Below are the code and all the weights of a small trained network. Each question names an input and a class and asks about switching units off, where a switched-off unit gives its printed mean instead of its output.

import numpy as np


def w(rows, s, z=0):
    codes = np.array(rows[::2]) - 128.0
    scale = np.full(codes.shape[1], s)
    scale[-1] = z or s
    return codes * scale


def f(y):
    return np.maximum(y, 0)


def log_softmax(a):
    a = a - a.max(-1, keepdims=True)
    return a - np.log(np.exp(a).sum(-1, keepdims=True))


def net(x, mask):
    res = np.array(x, float).reshape(1, 4) / 4 @ E
    y = f(res @ A[0][:, :-1].T + A[0][:, -1])
    res = res + np.where(mask, y, B[0][:, -1]) @ B[0][:, :-1]
    return log_softmax(res[-1] @ U[:, :-1].T + U[:, -1])


A, B = {}, {}
E = w([
[95,117,153,158,173,85,48,157,6,135],'x0',
[136,182,171,176,62,42,105,84,120,53],'x1',
[126,131,123,133,126,128,129,127,128,133],'x2',
[40,188,176,125,142,147,213,157,106,106],'x3',
],0.013)
A[0] = w([
[114,163,171,180,136,66,53,127,56,96,53],'n1',
[63,194,158,119,124,139,201,149,113,99,139],'n2',
[113,157,158,188,121,47,77,105,67,78,46],'n3',
[112,102,123,119,199,143,98,180,82,168,127],'n4',
[108,101,114,127,183,133,98,184,92,155,129],'n5',
[184,105,100,127,91,111,99,80,142,135,200],'n6',
[109,103,123,114,215,146,90,185,72,178,126],'n7',
[154,105,83,62,169,219,191,140,198,171,239],'n8',
[2,212,177,113,142,151,224,176,104,99,139],'n9',
[185,121,114,123,87,114,106,102,158,117,193],'n10',
[70,134,139,121,158,144,146,174,95,135,102],'n11',
[132,155,167,163,67,80,118,97,143,74,180],'n12',
[158,177,132,143,44,97,164,60,176,71,116],'n13',
[181,66,81,127,141,110,55,112,130,152,255],'n14',
],0.0091,0.0054)
B[0] = w([
[119,103,87,82,142,187,122,185,138,158,209],'n1',
[92,148,144,155,110,122,198,146,132,139,208],'n2',
[113,117,101,80,138,188,132,176,145,158,209],'n3',
[126,106,167,162,133,81,119,89,95,118,191],'n4',
[127,96,157,149,110,102,115,101,96,125,182],'n5',
[169,136,111,96,150,135,75,103,158,119,190],'n6',
[132,111,158,173,139,84,116,95,84,101,203],'n7',
[105,100,77,89,127,176,129,181,139,159,254],'n8',
[33,157,139,143,154,138,251,136,103,98,250],'n9',
[165,138,122,95,139,123,99,102,178,121,184],'n10',
[98,128,124,128,166,114,157,121,100,99,174],'n11',
[149,157,127,121,118,137,140,118,177,124,210],'n12',
[149,183,165,169,104,66,146,91,168,104,210],'n13',
[165,87,114,142,81,116,53,127,129,174,216],'n14',
],0.013,0.016)
U = w([
[162,90,68,54,112,200,76,189,162,177,253],'0',
[75,141,92,86,151,215,180,227,128,138,129],'1',
[170,86,141,200,82,41,75,60,89,154,107],'2',
[88,128,178,180,186,59,157,72,68,58,63],'3',
[199,186,132,120,109,62,90,2,173,81,119],'4',
[114,199,204,198,59,64,183,88,166,82,44],'5',
],0.0088,0.0026)

Each question gives the input, the list of numbers given to net, and the class t.
The units are the neurons (one row each of A and B). Each row of codes is followed by its name. A weight is (code - 128) times the scale printed after its matrix; where a second scale follows, it is the last column's (A, B and U).
mask holds one flag per neuron, in row order. A switched-off neuron (its flag False) gives its mean, the last column of its row in B, instead of its output. The means were averaged over made-up inputs and are rounded, as every weight is.
A unit's drop is (log p(t) with every unit on - log p(t) with that unit switched off) / (log p(t) with every unit on - log p(t) with every unit switched off).
k most important neurons: the k neurons with the biggest drops, biggest first
drop when u is switched off: that unit's drop, to one decimal
input [7,0,0,-2], class 2: most important neuron : n8
input [-6,-7,-3,0], class 0: 2 most important neurons : n9, n2
input [1,0,4,-4], class 2: 4 most important neurons : n8, n3, n1, n14
input [1,7,0,6], class 1: 2 most important neurons : n3, n1
input [2,6,4,3], class 1: 2 most important neurons : n3, n1
input [-1,1,6,4], class 5: 3 most important neurons : n8, n1, n3
input [2,8,2,6], class 1: 2 most important neurons : n3, n1
input [0,2,-2,4], class 5: 3 most important neurons : n8, n1, n3
input [2,0,0,2], class 3: 2 most important neurons : n8, n3
input [-8,4,-7,-2], class 4: drop when n1 is switched off : 0.0
input [8,-1,-8,-4], class 2: drop when n7 is switched off : 0.3
input [1,-3,-5,-2], class 2: drop when n3 is switched off : 0.2
